Below is a small trained network, with its code and all its weights. Each question gives an input and a class and asks what happens when units are switched off, that is, made to give their printed mean instead of their output.

import numpy as np


def w(rows, s, z=0):
    codes = np.array(rows[::2]) - 128.0
    scale = np.full(codes.shape[1], s)
    scale[-1] = z or s
    return codes * scale


def f(y):
    return np.maximum(y, 0)


def log_softmax(a):
    a = a - a.max(-1, keepdims=True)
    return a - np.log(np.exp(a).sum(-1, keepdims=True))


def net(x, mask):
    res = np.array(x, float).reshape(1, 7) / 4 @ E
    y = f(res @ A[0][:, :-1].T + A[0][:, -1])
    res = res + np.where(mask, y, B[0][:, -1]) @ B[0][:, :-1]
    return log_softmax(res[-1] @ U[:, :-1].T + U[:, -1])


A, B = {}, {}
E = w([
[131,106,135,164,140,110,253],'x0',
[123,117,28,64,108,159,203],'x1',
[129,128,134,124,131,125,123],'x2',
[142,121,126,145,145,174,145],'x3',
[60,184,183,107,116,150,138],'x4',
[136,122,126,139,141,156,138],'x5',
[199,207,131,130,122,144,148],'x6',
],0.012)
A[0] = w([
[128,97,162,146,119,63,241,37],'N0',
[149,119,68,2,140,146,167,7],'N1',
[50,137,42,115,97,139,180,101],'N2',
[209,77,26,181,181,47,106,45],'N3',
[225,138,198,81,39,185,211,57],'N4',
[82,143,6,30,190,142,186,4],'N5',
[50,159,111,127,81,169,171,145],'N6',
[36,5,125,134,93,157,127,79],'N7',
],0.0083,0.0032)
B[0] = w([
[178,150,82,68,148,171,22,228],'N0',
[150,120,172,140,155,83,113,220],'N1',
[135,162,146,145,154,149,114,230],'N2',
[9,95,146,92,122,148,155,225],'N3',
[141,146,134,107,83,121,136,205],'N4',
[152,140,189,140,133,86,151,255],'N5',
[102,118,106,121,169,139,140,208],'N6',
[167,124,108,167,35,106,100,234],'N7',
],0.012,0.0078)
U = w([
[138,104,192,171,215,52,158,67],'0',
[150,139,104,136,35,118,160,170],'1',
[144,130,81,71,126,145,101,16],'2',
[83,144,105,136,145,109,169,251],'3',
[10,132,137,98,149,141,200,51],'4',
[109,140,85,164,176,74,156,203],'5',
],0.011,0.0034)

Each question gives the input, the list of numbers given to net, and the class t.
The units are the neurons (one row each of A and B). Each row of codes is followed by its name. A weight is (code - 128) times the scale printed after its matrix; where a second scale follows, it is the last column's (A, B and U).
mask holds one flag per neuron, in row order. A switched-off neuron (its flag False) gives its mean, the last column of its row in B, instead of its output. The means were averaged over made-up inputs and are rounded, as every weight is.
A unit's drop is (log p(t) with every unit on - log p(t) with that unit switched off) / (log p(t) with every unit on - log p(t) with every unit switched off).
The circuit of an input: a set's keep is (log p(t) with only the set's units on - log p(t) with every unit switched off) / (log p(t) with every unit on - log p(t) with every unit switched off). Starting from all 8 units, units are removed one at a time, each time the one whose removal leaves the highest keep (on an exact tie, the one counted first), for as long as the keep stays at least 0.8.
units of the circuit, in order: the units of the circuit, biggest drop first
unit that matters most: the unit with the biggest drop
k most important neurons: the k neurons with the biggest drops, biggest first
input [4,-1,6,-2,4,-3,-6], class 1: units of the circuit, in order -> N7
input [-4,3,7,-6,-5,8,1], class 3: units of the circuit, in order -> N0; N3
input [-3,8,-7,0,5,-3,1], class 0: units of the circuit, in order -> N5; N1
input [-6,-1,-3,-4,-1,6,-6], class 1: units of the circuit, in order -> N7; N0
input [5,-3,4,-6,4,4,0], class 2: 4 most important neurons -> N0; N5; N3; N1
input [-7,7,-6,2,6,8,-8], class 1: 2 most important neurons -> N7; N3
input [2,7,-3,5,-6,2,-7], class 0: 2 most important neurons -> N5; N1
input [1,-4,0,8,-5,-7,-1], class 3: units of the circuit, in order -> N5; N3
input [-2,0,-1,-1,3,-2,-4], class 1: units of the circuit, in order -> N3; N7
input [-4,-1,-4,6,-7,4,-7], class 1: 3 most important neurons -> N7; N6; N0
input [-4,7,5,-3,-3,0,4], class 0: units of the circuit, in order -> N1; N5
input [8,8,8,1,7,1,-2], class 0: 3 most important neurons -> N5; N1; N2
input [7,-2,7,6,5,3,8], class 1: 2 most important neurons -> N4; N3
input [3,4,-2,-7,3,-1,-6], class 1: 2 most important neurons -> N7; N3
input [-6,-4,4,4,-8,-6,-7], class 4: units of the circuit, in order -> N3
input [-4,4,-1,1,-8,8,-6], class 3: 2 most important neurons -> N3; N7
input [1,0,-1,6,-8,-7,-8], class 1: 2 most important neurons -> N7; N6
input [-3,-3,-6,-8,-5,-7,2], class 3: units of the circuit, in order -> N3; N0; N5
input [-6,-1,5,0,-7,0,-6], class 4: 2 most important neurons -> N3; N0
input [-6,8,6,-4,-4,-1,5], class 0: unit that matters most -> N1
input [-3,-1,-3,6,-8,-8,-8], class 1: 2 most important neurons -> N7; N6
